Here is a tiny trained network, its code and every weight. The questions are about switching its units off for an input and a class, where a switched-off unit gives its printed mean instead of its output.

import numpy as np


def w(rows, s, z=0):
    codes = np.array(rows[::2]) - 128.0
    scale = np.full(codes.shape[1], s)
    scale[-1] = z or s
    return codes * scale


def norm(h):
    return h / np.sqrt((h * h).mean(-1, keepdims=True) + 1e-5)


def f(y):
    return y / 2 * (1 + np.tanh(0.7978845608 * (y + 0.044715 * y**3)))


def log_softmax(a):
    a = a - a.max(-1, keepdims=True)
    return a - np.log(np.exp(a).sum(-1, keepdims=True))


def net(x, mask):
    res = np.array(x, float).reshape(1, 8) / 4 @ E
    u = 0
    for l in range(3):
        y = f(norm(res) @ A[l][:, :-1].T + A[l][:, -1])
        res = res + np.where(mask[u : u + 11], y, B[l][:, -1]) @ B[l][:, :-1]
        u += 11
    return log_softmax(norm(res)[-1] @ U[:, :-1].T + U[:, -1])


A, B = {}, {}
E = w([
[130,123,127],'x0',
[192,15,245],'x1',
[129,129,130],'x2',
[127,129,126],'x3',
[146,19,21],'x4',
[3,51,88],'x5',
[123,127,130],'x6',
[130,126,129],'x7',
],0.0033)
A[0] = w([
[107,98,254,11],'L0N1',
[187,119,147,125],'L0N2',
[151,157,192,64],'L0N3',
[146,151,166,98],'L0N4',
[73,221,138,98],'L0N5',
[67,28,254,5],'L0N6',
[99,164,106,149],'L0N7',
[74,192,119,148],'L0N8',
[232,75,148,173],'L0N9',
[108,86,82,185],'L0N10',
[168,187,43,117],'L0N11',
],0.0075,0.0023)
B[0] = w([
[241,178,61,196],'L0N1',
[111,125,186,162],'L0N2',
[181,137,152,155],'L0N3',
[170,140,158,139],'L0N4',
[115,120,170,196],'L0N5',
[205,131,2,245],'L0N6',
[99,140,150,159],'L0N7',
[103,116,198,189],'L0N8',
[80,59,236,251],'L0N9',
[99,71,96,200],'L0N10',
[156,220,28,202],'L0N11',
],0.0058,0.0025)
A[1] = w([
[147,119,107,52],'L1N1',
[135,131,124,145],'L1N2',
[100,222,76,1],'L1N3',
[177,178,173,128],'L1N4',
[59,209,102,83],'L1N5',
[100,107,144,60],'L1N6',
[176,193,255,110],'L1N7',
[111,89,151,77],'L1N8',
[68,166,87,110],'L1N9',
[133,145,159,89],'L1N10',
[147,178,99,72],'L1N11',
],0.0067,0.0043)
B[1] = w([
[185,169,128,90],'L1N1',
[89,139,117,144],'L1N2',
[204,20,184,121],'L1N3',
[73,139,46,183],'L1N4',
[126,42,253,158],'L1N5',
[201,119,164,89],'L1N6',
[55,107,32,251],'L1N7',
[169,98,118,103],'L1N8',
[78,111,170,155],'L1N9',
[139,126,85,108],'L1N10',
[158,86,103,114],'L1N11',
],0.0034,0.0027)
A[2] = w([
[203,187,203,65],'L2N1',
[102,110,124,38],'L2N2',
[86,58,162,185],'L2N3',
[191,229,221,147],'L2N4',
[81,85,172,129],'L2N5',
[177,165,13,38],'L2N6',
[111,111,123,173],'L2N7',
[191,150,1,48],'L2N8',
[122,119,135,94],'L2N9',
[133,101,38,253],'L2N10',
[71,77,215,123],'L2N11',
],0.0071,0.0021)
B[2] = w([
[121,15,70,170],'L2N1',
[137,131,126,110],'L2N2',
[148,160,141,187],'L2N3',
[96,45,2,228],'L2N4',
[159,164,143,152],'L2N5',
[153,172,198,196],'L2N6',
[142,150,128,151],'L2N7',
[180,164,171,214],'L2N8',
[128,126,134,117],'L2N9',
[168,177,132,253],'L2N10',
[167,169,172,171],'L2N11',
],0.0069,0.0031)
U = w([
[38,177,37,121],'0',
[188,202,123,223],'1',
[152,40,77,153],'2',
[136,65,250,5],'3',
[31,168,217,108],'4',
],0.016,0.003)

Each question gives the input, the list of numbers given to net, and the class t.
The units are the neurons (one row each of A and B). Each row of codes is followed by its name. A weight is (code - 128) times the scale printed after its matrix; where a second scale follows, it is the last column's (A, B and U).
mask holds one flag per neuron, layer by layer. A switched-off neuron (its flag False) gives its mean, the last column of its row in B, instead of its output. The means were averaged over made-up inputs and are rounded, as every weight is.
A unit's drop is (log p(t) with every unit on - log p(t) with that unit switched off) / (log p(t) with every unit on - log p(t) with every unit switched off).
The circuit of an input: a set's keep is (log p(t) with only the set's units on - log p(t) with every unit switched off) / (log p(t) with every unit on - log p(t) with every unit switched off). Starting from the 12 units with the biggest drops (on a tie, the unit counted first), units are removed one at a time, each time the one whose removal leaves the highest keep (on an exact tie, the one counted first), for as long as the keep stays at least 0.8.
units of the circuit, in order: the units of the circuit, biggest drop first
most important unit: the unit with the biggest drop
k most important neurons of layer l: the k neurons of layer l with the biggest drops, biggest first
drop when u is switched off: that unit's drop, to one decimal
input [0,1,-1,-7,-6,-1,4,-6], class 2: units of the circuit, in order	(L2N4)
input [6,-8,-7,-4,7,0,5,4], class 1: units of the circuit, in order	(L2N8, L2N4, L2N6)
input [8,8,6,-6,-8,7,-4,-4], class 1: units of the circuit, in order	(L0N6, L0N1)
input [5,7,3,1,-2,-8,-8,7], class 2: units of the circuit, in order	(L2N4, L2N1)
input [-4,6,2,4,8,-5,-2,7], class 3: units of the circuit, in order	(L0N9, L2N4)
input [7,4,-5,-3,-5,0,0,1], class 2: 2 most important neurons of layer 0	(L0N11, L0N3)
input [0,-7,-1,-5,-3,1,-8,8], class 4: 3 most important neurons of layer 0	(L0N1, L0N6, L0N8)
input [8,2,8,0,6,0,2,2], class 3: 2 most important neurons of layer 0	(L0N9, L0N6)
input [0,4,3,0,-3,0,4,-4], class 2: 3 most important neurons of layer 0	(L0N11, L0N9, L0N3)
input [-1,0,8,2,-5,-7,-2,-2], class 0: 2 most important neurons of layer 1	(L1N7, L1N4)
input [-3,3,1,4,-1,-2,-2,1], class 2: 2 most important neurons of layer 0	(L0N1, L0N9)
input [6,4,4,-6,7,-1,6,2], class 3: drop when L0N9 is switched off	0.3
input [-5,3,0,2,-1,-8,-5,2], class 2: drop when L2N4 is switched off	0.1
input [-5,-1,-5,-1,0,-5,0,-4], class 0: most important unit	L0N6
input [5,5,-8,-5,3,-4,-1,-4], class 3: drop when L0N9 is switched off	1.1
input [-2,-6,-2,-7,-2,6,-8,2], class 4: drop when L1N5 is switched off	0.1
input [5,5,2,-2,0,8,-8,6], class 1: 2 most important neurons of layer 2	(L2N10, L2N4)
